Here is a tiny trained network, its code and every weight. The questions are about switching its units off for an input and a class, where a switched-off unit gives its printed mean instead of its output.

import numpy as np


def w(rows, s, z=0):
    codes = np.array(rows[::2]) - 128.0
    scale = np.full(codes.shape[1], s)
    scale[-1] = z or s
    return codes * scale


def f(y):
    return y / 2 * (1 + np.tanh(0.7978845608 * (y + 0.044715 * y**3)))


def log_softmax(a):
    a = a - a.max(-1, keepdims=True)
    return a - np.log(np.exp(a).sum(-1, keepdims=True))


def net(x, mask):
    res = np.array(x, float).reshape(1, 8) / 4 @ E
    y = f(res @ A[0][:, :-1].T + A[0][:, -1])
    res = res + np.where(mask, y, B[0][:, -1]) @ B[0][:, :-1]
    return log_softmax(res[-1] @ U[:, :-1].T + U[:, -1])


A, B = {}, {}
E = w([
[119,117,124],'x0',
[123,125,125],'x1',
[182,128,1],'x2',
[44,178,89],'x3',
[121,118,124],'x4',
[126,126,125],'x5',
[126,126,127],'x6',
[104,99,115],'x7',
],0.0091)
A[0] = w([
[131,129,107,33],'neuron 0',
[216,44,173,78],'neuron 1',
[99,139,190,78],'neuron 2',
[123,103,218,128],'neuron 3',
[109,196,122,123],'neuron 4',
[20,229,72,70],'neuron 5',
[104,109,249,99],'neuron 6',
[57,201,106,67],'neuron 7',
[124,62,65,138],'neuron 8',
[159,125,72,131],'neuron 9',
[136,128,133,255],'neuron 10',
[85,165,105,121],'neuron 11',
[109,88,153,140],'neuron 12',
[110,95,159,173],'neuron 13',
[192,167,60,136],'neuron 14',
[113,113,57,150],'neuron 15',
[100,74,110,95],'neuron 16',
[109,193,124,179],'neuron 17',
[155,125,99,172],'neuron 18',
[100,49,145,97],'neuron 19',
[75,180,56,137],'neuron 20',
[133,122,107,137],'neuron 21',
],0.013,0.0067)
B[0] = w([
[120,138,2,113],'neuron 0',
[195,60,31,208],'neuron 1',
[85,173,27,174],'neuron 2',
[81,152,116,225],'neuron 3',
[156,83,104,155],'neuron 4',
[196,93,97,234],'neuron 5',
[133,168,46,254],'neuron 6',
[174,87,42,178],'neuron 7',
[114,172,156,184],'neuron 8',
[63,166,118,191],'neuron 9',
[134,101,237,218],'neuron 10',
[193,70,120,162],'neuron 11',
[128,167,139,155],'neuron 12',
[93,163,180,177],'neuron 13',
[32,151,126,229],'neuron 14',
[109,183,187,202],'neuron 15',
[110,85,107,123],'neuron 16',
[204,127,204,182],'neuron 17',
[82,158,172,177],'neuron 18',
[172,154,89,141],'neuron 19',
[153,99,172,221],'neuron 20',
[94,165,151,142],'neuron 21',
],0.0062,0.0076)
U = w([
[53,251,97,68],'0',
[217,36,86,65],'1',
[113,131,193,253],'2',
],0.013,0.0052)

Each question gives the input, the list of numbers given to net, and the class t.
The units are the neurons (one row each of A and B). Each row of codes is followed by its name. A weight is (code - 128) times the scale printed after its matrix; where a second scale follows, it is the last column's (A, B and U).
mask holds one flag per neuron, in row order. A switched-off neuron (its flag False) gives its mean, the last column of its row in B, instead of its output. The means were averaged over made-up inputs and are rounded, as every weight is.
A unit's drop is (log p(t) with every unit on - log p(t) with that unit switched off) / (log p(t) with every unit on - log p(t) with every unit switched off).
The circuit of an input: a set's keep is (log p(t) with only the set's units on - log p(t) with every unit switched off) / (log p(t) with every unit on - log p(t) with every unit switched off). Starting from the 12 units with the biggest drops (on a tie, the unit counted first), units are removed one at a time, each time the one whose removal leaves the highest keep (on an exact tie, the one counted first), for as long as the keep stays at least 0.8.
units of the circuit, in order: the units of the circuit, biggest drop first
unit that matters most: the unit with the biggest drop
k most important neurons: the k neurons with the biggest drops, biggest first
drop when u is switched off: that unit's drop, to one decimal
input [-8,0,-6,-1,-1,-6,0,-5], class 0: units of the circuit, in order => (neuron 6; neuron 2)
input [2,-8,3,-3,-8,4,2,-4], class 2: 2 most important neurons => (neuron 6; neuron 2)
input [-8,-6,1,2,5,7,6,6], class 2: 2 most important neurons => (neuron 6; neuron 1)
input [-4,-1,6,7,-1,-5,-1,-5], class 1: unit that matters most => neuron 5
input [8,-2,3,6,-6,0,6,6], class 1: 3 most important neurons => (neuron 5; neuron 7; neuron 11)
input [6,2,5,5,5,6,-1,-7], class 2: units of the circuit, in order => (neuron 20; neuron 6; neuron 2)
input [0,-4,-4,-1,1,-3,-6,8], class 0: units of the circuit, in order => (neuron 6; neuron 20; neuron 5)
input [3,8,-3,4,7,-2,-6,6], class 1: 2 most important neurons => (neuron 14; neuron 5)
input [-3,6,-6,2,3,1,-4,-6], class 0: 2 most important neurons => (neuron 6; neuron 2)
input [1,7,-6,-7,-8,6,-6,1], class 1: 2 most important neurons => (neuron 1; neuron 14)
input [0,7,3,2,-5,8,-1,2], class 2: 2 most important neurons => (neuron 6; neuron 2)
input [0,8,-6,-8,3,5,-5,-6], class 1: drop when neuron 15 is switched off => 0.1
input [5,-6,-4,-8,5,-3,-2,-7], class 1: drop when neuron 1 is switched off => 1.1
input [4,2,-5,1,-5,-5,3,0], class 0: drop when neuron 2 is switched off => 0.2
input [7,-1,5,-2,-3,4,-3,-7], class 0: unit that matters most => neuron 14
